Below is a small trained network, with its code and all its weights. Each question gives an input and a target symbol and asks what happens when units are switched off, that is, made to give their printed mean instead of their output.

import numpy as np


def w(rows, s, z=0):
    codes = np.array(rows[::2]) - 128.0
    scale = np.full(codes.shape[1], s)
    scale[-1] = z or s
    return codes * scale


def softmax(a):
    e = np.exp(a - a.max(-1, keepdims=True))
    return e / e.sum(-1, keepdims=True)


def log_softmax(a):
    a = a - a.max(-1, keepdims=True)
    return a - np.log(np.exp(a).sum(-1, keepdims=True))


def net(x, mask):
    ids = ['ΘΛΣΦαβδζμξω'.index(c) for c in x.split()]
    T = len(ids)
    res = E[ids] + P[:T]
    u = 0
    for l in range(3):
        r = res
        for j in range(3):
            rows = slice(2 * j, 2 * j + 2)
            q, k, v = (r @ M[l][rows].T for M in (Q, K, V))
            z = softmax(np.where(np.tri(T) > 0, q @ k.T / 2**0.5, -1e9)) @ v
            o = O[l][rows]
            res = res + np.where(mask[u + j], z, o[:, -1]) @ o[:, :-1]
        u += 3
    return log_softmax(res[-1] @ U[:, :-1].T + U[:, -1])


Q, K, V, O = {}, {}, {}, {}
E = w([
[229,199,149,150,186,115],'Θ',
[39,103,142,222,204,217],'Λ',
[171,175,192,244,118,144],'Σ',
[122,115,214,64,198,224],'Φ',
[108,218,89,87,94,220],'α',
[112,31,115,93,121,229],'β',
[199,101,166,153,37,204],'δ',
[71,251,158,191,37,181],'ζ',
[223,79,128,125,143,164],'μ',
[232,194,200,170,73,157],'ξ',
[209,193,170,113,92,201],'ω',
],0.015)
P = w([
[165,106,198,24,118,241],'0',
[130,114,91,217,200,123],'1',
[95,100,29,201,121,151],'2',
[147,168,120,197,151,136],'3',
[143,171,84,168,100,149],'4',
[146,150,128,214,142,148],'5',
[187,210,110,158,80,160],'6',
[157,166,114,254,144,119],'7',
[170,200,127,245,132,124],'8',
],0.0079)
Q[0] = w([
[252,138,126,100,178,255],'L0H0',
[109,112,111,195,48,179],'L0H0',
[254,96,138,147,127,180],'L0H1',
[127,164,119,14,79,93],'L0H1',
[164,210,106,160,209,17],'L0H2',
[131,128,63,160,124,204],'L0H2',
],0.0071)
K[0] = w([
[99,158,191,2,136,213],'L0H0',
[76,182,244,246,69,186],'L0H0',
[46,39,210,88,78,238],'L0H1',
[23,249,22,150,198,74],'L0H1',
[168,194,68,97,140,144],'L0H2',
[110,107,185,47,94,208],'L0H2',
],0.0059)
V[0] = w([
[117,254,205,208,150,176],'L0H0',
[160,77,107,230,122,68],'L0H0',
[53,157,113,94,195,155],'L0H1',
[147,220,102,151,178,70],'L0H1',
[22,52,130,246,116,160],'L0H2',
[115,165,63,3,178,184],'L0H2',
],0.0061)
O[0] = w([
[177,138,172,146,187,83,247],'L0H0',
[204,147,192,2,180,131,60],'L0H0',
[43,134,116,197,81,25,82],'L0H1',
[89,128,169,163,244,165,2],'L0H1',
[141,200,66,54,205,9,117],'L0H2',
[114,128,142,195,182,175,129],'L0H2',
],0.008,0.0064)
Q[1] = w([
[2,158,130,36,170,134],'L1H0',
[64,184,136,152,220,140],'L1H0',
[116,24,118,121,156,97],'L1H1',
[186,70,92,174,80,110],'L1H1',
[108,149,150,126,221,119],'L1H2',
[198,118,93,148,126,141],'L1H2',
],0.0086)
K[1] = w([
[108,154,164,119,129,2],'L1H0',
[182,160,50,84,95,34],'L1H0',
[104,100,101,141,204,128],'L1H1',
[209,49,144,131,143,133],'L1H1',
[165,106,184,125,102,145],'L1H2',
[129,129,100,116,168,117],'L1H2',
],0.0082)
V[1] = w([
[75,157,181,143,129,169],'L1H0',
[126,254,164,152,88,131],'L1H0',
[162,22,154,149,218,178],'L1H1',
[76,147,79,154,159,145],'L1H1',
[120,129,70,88,138,105],'L1H2',
[129,212,59,102,222,107],'L1H2',
],0.009)
O[1] = w([
[217,118,125,74,28,52,164],'L1H0',
[171,254,121,28,158,41,127],'L1H0',
[206,169,197,114,44,136,230],'L1H1',
[150,193,89,163,30,138,42],'L1H1',
[141,79,112,149,174,156,34],'L1H2',
[228,62,150,144,122,143,1],'L1H2',
],0.0092,0.0072)
Q[2] = w([
[144,128,63,96,100,113],'L2H0',
[90,81,78,49,171,91],'L2H0',
[136,114,130,123,93,82],'L2H1',
[168,101,173,103,86,138],'L2H1',
[1,161,134,88,182,129],'L2H2',
[54,110,108,125,211,111],'L2H2',
],0.009)
K[2] = w([
[79,49,202,158,149,60],'L2H0',
[208,193,33,228,63,61],'L2H0',
[88,89,71,219,129,104],'L2H1',
[50,215,188,13,2,200],'L2H1',
[130,78,12,214,200,84],'L2H2',
[213,83,148,158,172,98],'L2H2',
],0.0069)
V[2] = w([
[20,193,114,130,57,67],'L2H0',
[59,133,228,112,156,109],'L2H0',
[107,110,195,85,18,143],'L2H1',
[86,156,92,67,158,158],'L2H1',
[108,135,254,129,81,60],'L2H2',
[26,150,114,63,152,67],'L2H2',
],0.0077)
O[2] = w([
[84,102,84,124,103,189,180],'L2H0',
[57,139,164,155,143,224,159],'L2H0',
[103,171,87,171,153,195,253],'L2H1',
[122,182,84,135,203,48,115],'L2H1',
[64,103,153,2,167,44,218],'L2H2',
[60,154,69,130,199,60,102],'L2H2',
],0.0086,0.016)
U = w([
[109,117,140,86,90,120,2],'Θ',
[140,124,114,146,103,87,196],'Λ',
[78,90,157,111,162,93,185],'Σ',
[56,108,129,131,83,88,106],'Φ',
[137,202,69,138,112,115,63],'α',
[92,115,74,177,152,122,151],'β',
[139,161,23,108,253,195,91],'δ',
[74,153,106,162,163,71,201],'ζ',
[143,163,104,144,159,196,153],'μ',
[99,141,98,84,185,147,123],'ξ',
[104,170,94,112,139,129,105],'ω',
],0.0074,0.0047)

Each question gives the input, a string of symbols that net reads in full, and the target symbol t.
The units are the heads (2 rows each of Q, K, V and O). Each row of codes is followed by its name. A weight is (code - 128) times the scale printed after its matrix; where a second scale follows, it is the last column's (O and U).
mask holds one flag per head, layer by layer. A switched-off head (its flag False) gives its mean, the last column of its rows in O, instead of its output. The means were averaged over made-up inputs and are rounded, as every weight is.
A unit's drop is (log p(t) with every unit on - log p(t) with that unit switched off) / (log p(t) with every unit on - log p(t) with every unit switched off).
The circuit of an input: a set's keep is (log p(t) with only the set's units on - log p(t) with every unit switched off) / (log p(t) with every unit on - log p(t) with every unit switched off). Starting from all 9 units, units are removed one at a time, each time the one whose removal leaves the highest keep (on an exact tie, the one counted first), for as long as the keep stays at least 0.8.
circuit, biggest first: the units of the circuit, biggest drop first
unit that matters most: the unit with the biggest drop
which heads matter: for each layer, one digit per head in row order, 1 if its drop is at least 0.15 and else 0, layers parted by /
input α Θ α Λ μ ξ Λ Λ ω, target α: unit that matters most => L1H0
input α Σ μ ξ μ Φ δ, target α: which heads matter => 101 / 110 / 000
input ζ δ δ Φ ζ ξ, target ζ: circuit, biggest first => L2H2, L1H0, L1H1, L2H1
input Λ Θ μ Λ Σ α α μ, target Λ: circuit, biggest first => L1H2, L2H1, L0H2, L2H0
input Λ μ Λ Φ ω, target Λ: circuit, biggest first => L1H2, L0H2, L2H1, L2H0
input μ Φ μ β ζ δ δ μ Λ, target μ: circuit, biggest first => L2H2, L1H0
input Λ Λ Σ μ δ α Λ μ, target Λ: circuit, biggest first => L1H2, L0H2, L2H1, L2H0
input δ μ Θ μ μ δ ζ, target μ: circuit, biggest first => L2H2, L0H1, L1H0
input Θ Λ Φ Θ Σ Λ ξ, target Θ: circuit, biggest first => L2H2, L0H2, L1H0, L2H1
input μ μ μ Σ Λ β α μ, target μ: circuit, biggest first => L1H0, L1H1, L2H2
input Θ μ β, target Θ: which heads matter => 011 / 010 / 001
input μ Λ μ μ μ Σ μ δ δ, target μ: circuit, biggest first => L1H0, L2H2, L0H0
input ζ α ξ Θ μ δ, target ζ: circuit, biggest first => L1H0, L2H2, L1H1, L2H1
input μ Λ μ μ μ Λ μ Θ, target μ: circuit, biggest first => L1H0, L2H2
input Σ ζ δ, target Σ: which heads matter => 100 / 011 / 011
input μ δ α, target μ: circuit, biggest first => L2H2, L0H2
input Θ μ Λ Λ Σ, target Θ: unit that matters most => L2H2
input δ μ δ, target δ: which heads matter => 010 / 001 / 011
input μ ω Λ ξ Θ α μ, target μ: which heads matter => 101 / 111 / 011
input α μ β Σ ξ, target α: unit that matters most => L0H2
input Θ Θ α Λ ζ α μ Σ, target Θ: which heads matter => 011 / 111 / 001
input ξ μ α Σ ξ μ δ, target ξ: which heads matter => 001 / 111 / 011
input μ μ μ Λ, target μ: which heads matter => 000 / 110 / 001
